Below is a small trained network, with its code and all its weights. Each question gives an input and a class and asks what happens when units are switched off, that is, made to give their printed mean instead of their output.

import numpy as np


def w(rows, s, z=0):
    codes = np.array(rows[::2]) - 128.0
    scale = np.full(codes.shape[1], s)
    scale[-1] = z or s
    return codes * scale


def norm(h):
    return h / np.sqrt((h * h).mean(-1, keepdims=True) + 1e-5)


def f(y):
    return np.maximum(y, 0)


def log_softmax(a):
    a = a - a.max(-1, keepdims=True)
    return a - np.log(np.exp(a).sum(-1, keepdims=True))


def net(x, mask):
    res = np.array(x, float).reshape(1, 7) / 4 @ E
    u = 0
    for l in range(4):
        y = f(norm(res) @ A[l][:, :-1].T + A[l][:, -1])
        res = res + np.where(mask[u : u + 7], y, B[l][:, -1]) @ B[l][:, :-1]
        u += 7
    return log_softmax(norm(res)[-1] @ U[:, :-1].T + U[:, -1])


A, B = {}, {}
E = w([
[126,129,127,128,127,129,130,124],'x0',
[175,130,153,78,80,56,170,194],'x1',
[124,133,134,127,126,128,120,133],'x2',
[212,199,143,176,108,121,123,75],'x3',
[164,142,98,41,133,142,41,104],'x4',
[104,168,8,173,185,21,105,154],'x5',
[191,67,233,144,253,77,92,156],'x6',
],0.0051)
A[0] = w([
[159,119,129,97,88,91,118,159,2],'0.n1',
[131,115,147,140,151,131,110,151,30],'0.n2',
[94,97,97,79,146,151,110,167,22],'0.n3',
[160,139,97,2,139,126,41,83,13],'0.n4',
[97,160,58,141,134,99,121,150,111],'0.n5',
[134,140,123,94,126,138,81,132,15],'0.n6',
[123,139,154,132,105,178,168,105,96],'0.n7',
],0.0086,0.0042)
B[0] = w([
[160,146,113,74,134,89,179,141,148],'0.n1',
[133,153,128,111,142,105,127,141,141],'0.n2',
[69,130,173,120,111,62,133,89,168],'0.n3',
[103,117,168,254,113,136,208,178,232],'0.n4',
[165,56,143,121,79,130,90,119,252],'0.n5',
[112,139,127,190,129,134,173,137,140],'0.n6',
[132,94,103,135,101,81,99,146,191],'0.n7',
],0.0091,0.0042)
A[1] = w([
[229,254,133,163,139,140,145,39,4],'1.n1',
[82,89,88,163,22,85,164,73,169],'1.n2',
[138,138,183,111,115,171,195,205,100],'1.n3',
[44,165,93,177,206,247,8,51,46],'1.n4',
[239,114,70,165,111,127,75,138,87],'1.n5',
[162,105,228,119,203,73,131,75,46],'1.n6',
[27,107,117,184,171,231,36,22,62],'1.n7',
],0.0049,0.0036)
B[1] = w([
[2,169,227,98,127,66,135,141,149],'1.n1',
[145,161,152,133,225,191,97,173,254],'1.n2',
[146,114,79,179,132,103,115,70,168],'1.n3',
[205,112,112,98,105,57,216,126,169],'1.n4',
[58,128,180,133,125,91,96,104,168],'1.n5',
[120,174,111,109,158,156,107,175,172],'1.n6',
[192,132,121,99,135,64,246,101,186],'1.n7',
],0.0073,0.0058)
A[2] = w([
[170,114,141,71,117,163,149,121,48],'2.n1',
[3,67,124,46,139,103,148,88,20],'2.n2',
[173,157,115,43,71,83,157,206,2],'2.n3',
[174,112,152,125,230,123,54,94,35],'2.n4',
[76,167,44,106,27,186,121,89,86],'2.n5',
[163,47,204,71,47,246,135,58,45],'2.n6',
[148,214,196,157,51,107,77,47,9],'2.n7',
],0.0063,0.0032)
B[2] = w([
[117,105,79,134,91,134,119,118,158],'2.n1',
[95,233,203,91,88,106,130,70,192],'2.n2',
[194,101,107,166,197,122,233,2,193],'2.n3',
[183,142,166,68,178,169,126,193,224],'2.n4',
[218,151,167,49,220,191,86,228,217],'2.n5',
[169,74,88,201,86,54,17,93,254],'2.n6',
[51,171,166,86,111,79,149,115,204],'2.n7',
],0.0063,0.0027)
A[3] = w([
[185,112,142,100,194,63,122,137,255],'3.n1',
[103,123,166,197,151,184,155,164,131],'3.n2',
[145,222,40,73,29,211,126,135,127],'3.n3',
[123,177,172,161,87,87,32,153,207],'3.n4',
[130,118,40,121,159,47,33,120,32],'3.n5',
[87,187,2,159,193,46,95,164,84],'3.n6',
[35,42,132,58,128,126,145,148,119],'3.n7',
],0.0068,0.0049)
B[3] = w([
[97,155,54,90,85,204,132,107,254],'3.n1',
[103,168,61,168,73,112,152,182,168],'3.n2',
[125,93,176,111,246,122,128,189,155],'3.n3',
[41,99,68,112,141,141,112,121,200],'3.n4',
[126,78,129,147,65,182,74,76,151],'3.n5',
[199,80,254,151,60,136,100,111,173],'3.n6',
[125,247,167,149,140,85,106,66,155],'3.n7',
],0.0068,0.0096)
U = w([
[199,133,158,71,225,191,76,238,120],'0',
[177,39,140,164,52,130,2,82,124],'1',
[111,130,134,227,100,131,172,184,119],'2',
[218,125,101,77,129,83,229,56,86],'3',
[39,193,215,69,113,68,102,98,65],'4',
[101,142,69,105,98,179,117,121,255],'5',
],0.0098,0.0049)

Each question gives the input, the list of numbers given to net, and the class t.
The units are the neurons (one row each of A and B). Each row of codes is followed by its name. A weight is (code - 128) times the scale printed after its matrix; where a second scale follows, it is the last column's (A, B and U).
mask holds one flag per neuron, layer by layer. A switched-off neuron (its flag False) gives its mean, the last column of its row in B, instead of its output. The means were averaged over made-up inputs and are rounded, as every weight is.
A unit's drop is (log p(t) with every unit on - log p(t) with that unit switched off) / (log p(t) with every unit on - log p(t) with every unit switched off).
The circuit of an input: a set's keep is (log p(t) with only the set's units on - log p(t) with every unit switched off) / (log p(t) with every unit on - log p(t) with every unit switched off). Starting from the 12 units with the biggest drops (on a tie, the unit counted first), units are removed one at a time, each time the one whose removal leaves the highest keep (on an exact tie, the one counted first), for as long as the keep stays at least 0.8.
circuit, biggest first: the units of the circuit, biggest drop first
unit that matters most: the unit with the biggest drop
k most important neurons: the k neurons with the biggest drops, biggest first
top k neurons in layer l: the k neurons of layer l with the biggest drops, biggest first
input [7,-8,-5,-3,4,2,-2], class 3: circuit, biggest first : [1.n7]
input [6,-6,-7,-3,0,8,-6], class 1: 3 most important neurons : [3.n6, 0.n5, 3.n5]
input [4,-1,5,-8,-4,-5,5], class 4: 4 most important neurons : [1.n2, 0.n4, 3.n7, 0.n5]
input [0,-8,-6,8,2,-6,-7], class 3: top 3 neurons in layer 1 : [1.n7, 1.n4, 1.n6]
input [3,5,3,-8,6,-5,-2], class 4: 3 most important neurons : [0.n3, 3.n7, 2.n2]
input [-4,-1,2,-2,-1,-3,-4], class 0: circuit, biggest first : [0.n4, 3.n3]
input [6,-6,-8,-8,-4,-5,1], class 4: circuit, biggest first : [2.n2, 3.n7]
input [-4,-1,-1,0,-2,-6,-2], class 1: 2 most important neurons : [2.n6, 0.n4]
input [-6,-7,2,4,-6,-2,2], class 3: circuit, biggest first : [0.n4, 1.n7]
input [-5,-6,3,-7,-6,8,-7], class 1: 2 most important neurons : [3.n6, 0.n5]
input [1,-3,-6,2,-5,5,-7], class 0: circuit, biggest first : [0.n4, 2.n5, 3.n3]
input [2,1,-2,8,3,-3,-5], class 4: 2 most important neurons : [1.n1, 2.n7]
input [-6,4,-2,-6,3,3,-3], class 4: 3 most important neurons : [0.n3, 3.n7, 1.n7]
input [-3,-3,1,-2,2,-6,-1], class 1: unit that matters most : 2.n6
input [3,8,8,-4,-7,-1,-2], class 3: circuit, biggest first : [0.n4, 2.n3]
input [3,5,-2,-5,-5,-7,-3], class 1: 2 most important neurons : [2.n6, 0.n4]
input [-8,3,1,2,-7,7,-2], class 1: 2 most important neurons : [0.n4, 3.n6]
input [-6,-4,2,8,8,6,-8], class 0: circuit, biggest first : [2.n5, 3.n3]
input [4,0,8,-7,8,8,-2], class 1: 2 most important neurons : [3.n6, 0.n5]
input [-2,8,6,6,4,-5,-3], class 3: unit that matters most : 2.n3
input [-2,-3,3,6,7,-4,-5], class 2: circuit, biggest first : [0.n4, 3.n1]
